Here is a tiny trained network, its code and every weight. The questions are about switching its units off for an input and a target symbol, where a switched-off unit gives its printed mean instead of its output.

import numpy as np


def w(rows, s, z=0):
    codes = np.array(rows[::2]) - 128.0
    scale = np.full(codes.shape[1], s)
    scale[-1] = z or s
    return codes * scale


def norm(h):
    return h / np.sqrt((h * h).mean(-1, keepdims=True) + 1e-5)


def f(y):
    return np.maximum(y, 0)


def softmax(a):
    e = np.exp(a - a.max(-1, keepdims=True))
    return e / e.sum(-1, keepdims=True)


def log_softmax(a):
    a = a - a.max(-1, keepdims=True)
    return a - np.log(np.exp(a).sum(-1, keepdims=True))


def net(x, mask):
    ids = ['ΓΘΞαεζπψ'.index(c) for c in x.split()]
    T = len(ids)
    res = E[ids] + P[:T]
    r = norm(res)
    for j in range(3):
        rows = slice(4 * j, 4 * j + 4)
        q, k, v = (r @ M[0][rows].T for M in (Q, K, V))
        z = softmax(np.where(np.tri(T) > 0, q @ k.T / 4**0.5, -1e9)) @ v
        o = O[0][rows]
        res = res + np.where(mask[j], z, o[:, -1]) @ o[:, :-1]
    y = f(norm(res) @ A[0][:, :-1].T + A[0][:, -1])
    res = res + np.where(mask[3:15], y, B[0][:, -1]) @ B[0][:, :-1]
    return log_softmax(norm(res)[-1] @ U[:, :-1].T + U[:, -1])


Q, K, V, O, A, B = {}, {}, {}, {}, {}, {}
E = w([
[11,178,247,188],'Γ',
[151,220,52,143],'Θ',
[84,174,147,164],'Ξ',
[127,114,200,177],'α',
[38,190,52,89],'ε',
[131,68,57,122],'ζ',
[78,85,147,120],'π',
[143,118,167,78],'ψ',
],0.014)
P = w([
[239,75,173,192],'0',
[253,146,142,125],'1',
[136,153,117,215],'2',
[32,1,161,54],'3',
[182,186,85,62],'4',
[112,160,65,210],'5',
[22,4,157,111],'6',
[208,173,111,78],'7',
],0.0068)
Q[0] = w([
[19,95,137,121],'h0',
[104,177,147,111],'h0',
[208,105,42,168],'h0',
[143,68,102,60],'h0',
[188,217,58,97],'h1',
[97,206,143,52],'h1',
[233,155,70,54],'h1',
[119,101,175,84],'h1',
[182,154,151,81],'h2',
[107,31,101,206],'h2',
[47,3,180,129],'h2',
[1,172,234,110],'h2',
],0.0099)
K[0] = w([
[66,142,159,61],'h0',
[140,208,159,163],'h0',
[90,12,111,227],'h0',
[208,85,124,70],'h0',
[200,234,110,122],'h1',
[101,213,238,122],'h1',
[139,183,65,91],'h1',
[134,88,120,61],'h1',
[96,75,154,148],'h2',
[127,178,77,33],'h2',
[144,165,207,52],'h2',
[135,127,178,102],'h2',
],0.011)
V[0] = w([
[118,19,179,66],'h0',
[16,68,133,192],'h0',
[204,165,103,193],'h0',
[200,98,147,124],'h0',
[148,133,207,66],'h1',
[63,133,200,91],'h1',
[188,141,157,114],'h1',
[153,59,134,50],'h1',
[2,120,136,174],'h2',
[118,178,174,131],'h2',
[61,64,132,40],'h2',
[157,47,82,166],'h2',
],0.0087)
O[0] = w([
[150,117,190,128,253],'h0',
[135,46,162,167,162],'h0',
[118,92,120,119,70],'h0',
[123,135,139,45,164],'h0',
[123,253,146,197,190],'h1',
[70,186,147,122,217],'h1',
[100,158,160,206,118],'h1',
[225,169,170,137,206],'h1',
[99,153,126,133,99],'h2',
[148,192,147,141,136],'h2',
[99,137,156,82,180],'h2',
[95,40,71,140,151],'h2',
],0.0072,0.0045)
A[0] = w([
[171,96,135,252,50],'n0',
[98,120,80,89,92],'n1',
[126,113,145,100,87],'n2',
[123,91,95,92,168],'n3',
[82,97,108,102,156],'n4',
[167,130,78,67,91],'n5',
[131,138,119,194,253],'n6',
[53,61,189,147,142],'n7',
[178,177,173,39,106],'n8',
[233,130,181,106,93],'n9',
[84,170,124,70,146],'n10',
[160,65,114,107,128],'n11',
],0.014,0.0048)
B[0] = w([
[202,232,49,132,183],'n0',
[123,186,120,82,148],'n1',
[52,170,67,225,145],'n2',
[174,132,235,192,155],'n3',
[90,132,245,193,165],'n4',
[191,157,41,167,144],'n5',
[39,126,102,27,207],'n6',
[109,170,177,218,254],'n7',
[189,212,62,2,227],'n8',
[80,144,83,44,216],'n9',
[214,107,178,74,188],'n10',
[105,113,112,84,157],'n11',
],0.006,0.0085)
U = w([
[102,147,144,149,18],'Γ',
[140,113,52,158,215],'Θ',
[108,141,104,153,84],'Ξ',
[189,213,138,224,18],'α',
[2,118,98,97,65],'ε',
[128,49,117,119,252],'ζ',
[97,108,228,170,236],'π',
[134,152,189,26,140],'ψ',
],0.0099,0.0036)

Each question gives the input, a string of symbols that net reads in full, and the target symbol t.
The units are the heads (4 rows each of Q, K, V and O) and the neurons (one row each of A and B). Each row of codes is followed by its name. A weight is (code - 128) times the scale printed after its matrix; where a second scale follows, it is the last column's (O, A, B and U).
mask holds one flag per unit, heads first, then neurons. A switched-off unit (its flag False) gives its mean, the last column of its rows in O or B, instead of its output. The means were averaged over made-up inputs and are rounded, as every weight is.
A unit's drop is (log p(t) with every unit on - log p(t) with that unit switched off) / (log p(t) with every unit on - log p(t) with every unit switched off).
The circuit of an input: a set's keep is (log p(t) with only the set's units on - log p(t) with every unit switched off) / (log p(t) with every unit on - log p(t) with every unit switched off). Starting from the 12 units with the biggest drops (on a tie, the unit counted first), units are removed one at a time, each time the one whose removal leaves the highest keep (on an exact tie, the one counted first), for as long as the keep stays at least 0.8.
circuit, biggest first: the units of the circuit, biggest drop first
unit that matters most: the unit with the biggest drop
k most important neurons: the k neurons with the biggest drops, biggest first
which heads matter: for each layer, one digit per head in row order, 1 if its drop is at least 0.15 and else 0, layers parted by /
drop when u is switched off: that unit's drop, to one decimal
input π ψ π π ψ Θ ε Θ, target Θ: which heads matter : 110
input π Θ π, target Θ: unit that matters most : h2
input Θ ε π ζ π ψ ε, target ψ: circuit, biggest first : (n10, h2)
input ε π π Θ, target π: which heads matter : 110
input π ε π, target ε: circuit, biggest first : (h0, n6)
input π α π, target α: which heads matter : 001
input α ζ Γ α π π ζ, target π: which heads matter : 000
input π Θ Θ, target Θ: which heads matter : 010
input π π ε π ε Γ ε, target π: circuit, biggest first : (n4, n8, n9)
input π π π Ξ π Γ Θ, target π: which heads matter : 010
input α π π Ξ, target π: which heads matter : 000
input π π π, target π: which heads matter : 001
input π α Γ ζ α π, target α: which heads matter : 101
input α Θ ζ, target ζ: circuit, biggest first : (h1)
input π ψ π α π α ε, target π: which heads matter : 000
input Ξ α Ξ π Ξ, target ε: which heads matter : 110
input ε α ψ ψ Γ π, target π: which heads matter : 010
input π π π π Ξ, target ε: drop when n6 is switched off : 0.0
input Θ ψ π π π Θ ζ, target π: drop when n3 is switched off : 0.1
input π ψ Γ π α ζ, target ζ: most important neuron : (n11)
